Input:
[[534 666 818 767 223 262 446 561 565 621 444 721]
 [529 671 835 780 195 237 435 559 562 622 432 731]
 [581 613 650 638 505 515 560 588 588 602 559 627]
 [527 673 842 786 183 226 430 557 561 623 427 735]
 [514 688 889 822 104 156 399 550 555 628 395 761]
 [520 682 870 807 137 185 412 553 557 626 408 750]]
Output: 514

Input:
[[ 195  311 -564  -39  282  158]
 [ 299  116  218  149 -309  165]
 [   5  -18   17  185  437   76]
 [  11  182 -114  576  406  -18]
 [ 189  298  249  338   62   11]
 [-114   61 -515  236  210   52]
 [-104  173   37  291  -92  131]
 [ 191  424  385    3  142   61]
 [ 190   81  -51  316  294 -191]]
Output: 191

Input:
[[155 162  96 167 150  49 115  96 164 217 109 176 188 102]
 [179 173  42 109 204  34 139 124 169 184 129 167 202  62]
 [103 134 193 226 152 133 101  81 144 129 163 116 127 166]
 [188 155  33 103 212  23 120 130 152 183 132 175 214  41]
 [131 132 119 206 198  43  98   3 149 178 133 129 175  94]]
Output: 188

Input:
[[-462 -283  247   23  435   55  153 -111 -340 -455 -497  274 -118 -367
   -81]
 [-178   86   -2 -326 -360 -152 -135  453  332  212 -408 -454  -87 -585
  -363]
 [ -95 -281  467 -158 -687 -514  393  475 -448  728  331  277 -247 -720
  -374]
 [ 179 -287 -429  -73 -428  -37 -206  -97   68  -25  124 -243  -88 -432
    42]
 [ 418 -480 -258  259 -826 -467 -371   59  248   25 -131  129  -64 -371
  -217]
 [-374 -319  -80 -242  119 -111  456  -28  210 -289 -531  197  230  -67
  -297]
 [-414 -420 -673  146 -482  -95 -244  -64  184  -19 -398 -378  269  218
  -105]
 [ -65 -663 -682  411 -430  -43  306 -175  181  -80 -374 -334  221 -344
  -241]
 [-130 -836 -165 -192 -389   96   -5  -47 -392 -101  246 -250 -250 -238
    63]
 [  65 -188  312 -172  252  279  440  407 -487  238  296  234   89 -550
    45]
 [-435 -172   15 -160  494  119  224 -100  287  -56  241 -431  195  124
   156]]
Output: 65

Input:
[[2 5 4 7 5 4 4 3 3 3 6 5 7 7]
 [3 4 4 6 4 8 3 4 3 2 4 4 6 5]
 [5 5 3 7 4 2 4 5 4 4 3 7 6 6]
 [4 3 5 5 4 4 2 5 3 2 1 6 5 5]
 [3 5 4 6 5 1 4 5 6 3 4 6 6 6]
 [5 5 4 5 4 4 3 6 5 3 2 6 5 6]]
Output: 3

Input:
[[7355 6906 5058 7034 5811 4479 4585 7069 5992 4650 5673 4832]
 [7734 7328 4779 7153 6464 3796 4911 7670 5848 4211 4767 4393]
 [5186 5061 5964 4774 5499 5590 5492 5275 6164 5412 5977 5566]
 [5439 6099 5986 5909 6642 5584 6062 5704 5081 6211 4963 5084]
 [7578 7734 4906 7585 7076 3877 5480 7588 4907 4841 4061 4048]
 [6659 6813 5700 6847 6637 5293 5143 6747 6054 5652 5674 5153]
 [5834 6161 6370 5860 6659 5848 5872 6086 6157 6127 6019 5516]
 [4552 5399 7169 5005 6643 6923 6650 4984 5883 7240 6343 6069]
 [4658 5484 6960 5193 6618 6801 6560 5047 5728 7147 6112 5985]
 [6745 6221 5001 6642 4990 5130 4819 6269 5642 4994 5938 5468]
 [7497 7621 4923 7468 7109 3954 5530 7553 5063 4841 4022 4172]
 [8405 7796 4476 7543 6804 3225 4851 8341 5992 3702 4370 4095]]
Output: 7497

Input:
[[-12 -16  -7  -2  -7 -10   3  -4   0   2  -2 -13  -5   1  -3  -6]
 [-38 -20 -17 -19  27  23  23  -3   2 -22 -14  17 -14  21  -4  -4]
 [-30  -9  10 -11 -32 -26  13  -3 -12   9   5   9   4  10  -3  -6]
 [-11  -3 -23  -5  36  28   5  -4  -8 -45 -27  -6 -20   1  -4  -2]
 [-43 -16 -17 -24  15  18  21  -5   1 -14 -13  26  -8  15  -3  -5]
 [-31 -12  18 -20 -27 -29  25  -4   5  13  12  18   7  19  -5  -2]]
Output: -43

Input:
[[36 43 53 49 11 64 39 17 56 44 54 49 41]
 [65 59 29 39 73 39 54 22 69 52 77 28 32]
 [47 62 24 65 58 31 24 71 42 25 27 54 46]
 [57 61 57 32 53 66 72 52 76 80 84 26 15]
 [30 35 39 65 67 40 44 70 24 18 33 71 30]
 [38 44 61 19 41 39 63 55 57 57 70 28 42]
 [52 62 38 29 29 67 54 23 58 63 56 20 60]]
Output: 38
---
[[ 10 -18   6 -29 103 -40 -78]
 [ 11  -7   3  28 -54  -1 -64]
 [-11  -8  16 -27  17 -21  44]]
10, 44

[[-20 -67  33 -11  37 -30]
 [  0 -88 -67   3   1 -28]]
-20, -28

[[  -3   20   28   73 -103   -2]
 [  23    6  -13  -13   71   23]
 [  -1  -11   -8  -27   15   -8]]
-3, -8

[ 18   0 -40  95]
18, 95

[[-11   9 -36 -12 -42 -60  38]
 [-41  -1  45  32  39  81 -52]
 [  8 -28 -27   3  -6 -55  18]]
-11, 18

[[ 17  94 -22 -12 -35   6]
 [ -1  -4   1   0   1   0]]
17, 0

[[   8   15   68   27 -109   85   12]
 [  14  -24   -5   10  -67  -20  -32]
 [ -43   -3  -82   -4  -38   24   37]]
8, 37

[104 -11  -2 -38   0   5]
104, 5

[ 15   4 -12   9  -6  34 -98]
15, -98

[ 36 -30 -23  97]
36, 97
---
[[-17 -28 -21   8]
 [-41  31  10   4]] yields 31

[[356 924 647 340 694 344 406]
 [750 423 692 309 283 714 653]
 [256 381 660 438 147 715 656]] yields 423

[[1 6 6 4 5 5]
 [4 8 3 4 4 8]] yields 8

[[1467 2942 6018 2876 6080]
 [9811 5795 7438 3443 5104]
 [5971 4921 6849 3146 5596]] yields 5795

[[3543 5972 4112 9695 3336 3086 6206]
 [2509 6361 7286 8527 2179 8100 6660]] yields 6361

[[-18 -20  13 -19 -16 -45]
 [  8 -40 -38  26  39 -45]] yields -40

[[799 229 791 257 758]
 [739 590 716 505 819]] yields 590

[[63 74 64 34 70 36]
 [62 89 58 29 84 27]
 [24 35 31 93 41 92]] yields 89
---
{"in": [[1, -57, -70, -38, -81], [-82, 30, -3, 28, 43], [9, -18, 29, -41, 44]], "out": 29}
{"in": [[70, -102, -51, -102, -29, -33, 25], [-17, -45, -59, 33, 18, -7, 65], [-58, -89, -58, -67, -22, -28, -69]], "out": -58}
{"in": [[23, 9, 32, 42, 15, -6, -24], [15, 49, -21, 42, -90, 106, 76], [0, -12, 9, 59, 56, 42, -4]], "out": 9}
{"in": [[-26, -83, -4, 4, -27, -26], [22, -52, 28, -27, -67, -56], [-45, -79, -13, 46, -82, -25]], "out": -13}
{"in": [[67, 5, 28, -23, -22], [-44, -37, -65, -76, -64], [-68, -75, -19, 76, 87]], "out": -19}
{"in": [[-14, -92, -37, -1], [35, -34, 68, -57], [-67, 38, -37, -53]], "out": -37}
{"in": [[-106, -43, 71, 22, -14], [34, 62, -46, -20, -2], [-6, 35, -14, -9, -6]], "out": -14}
{"in": [[43, 11, -38, -13, 3, 46], [72, 32, -46, 53, 25, 49], [93, -20, -63, 54, -11, 8]], "out": -63}
{"in": [[-10, 19, -4, -10, 3, -13, 10], [-19, -19, -50, 49, -87, 53, -81], [-37, 6, -9, -35, -28, 8, -8]], "out": -9}
{"in": [[17, -56, 28, -40, -96], [-13, 90, -37, 12, 41], [-12, 53, -21, 47, 89]], "out": -21}
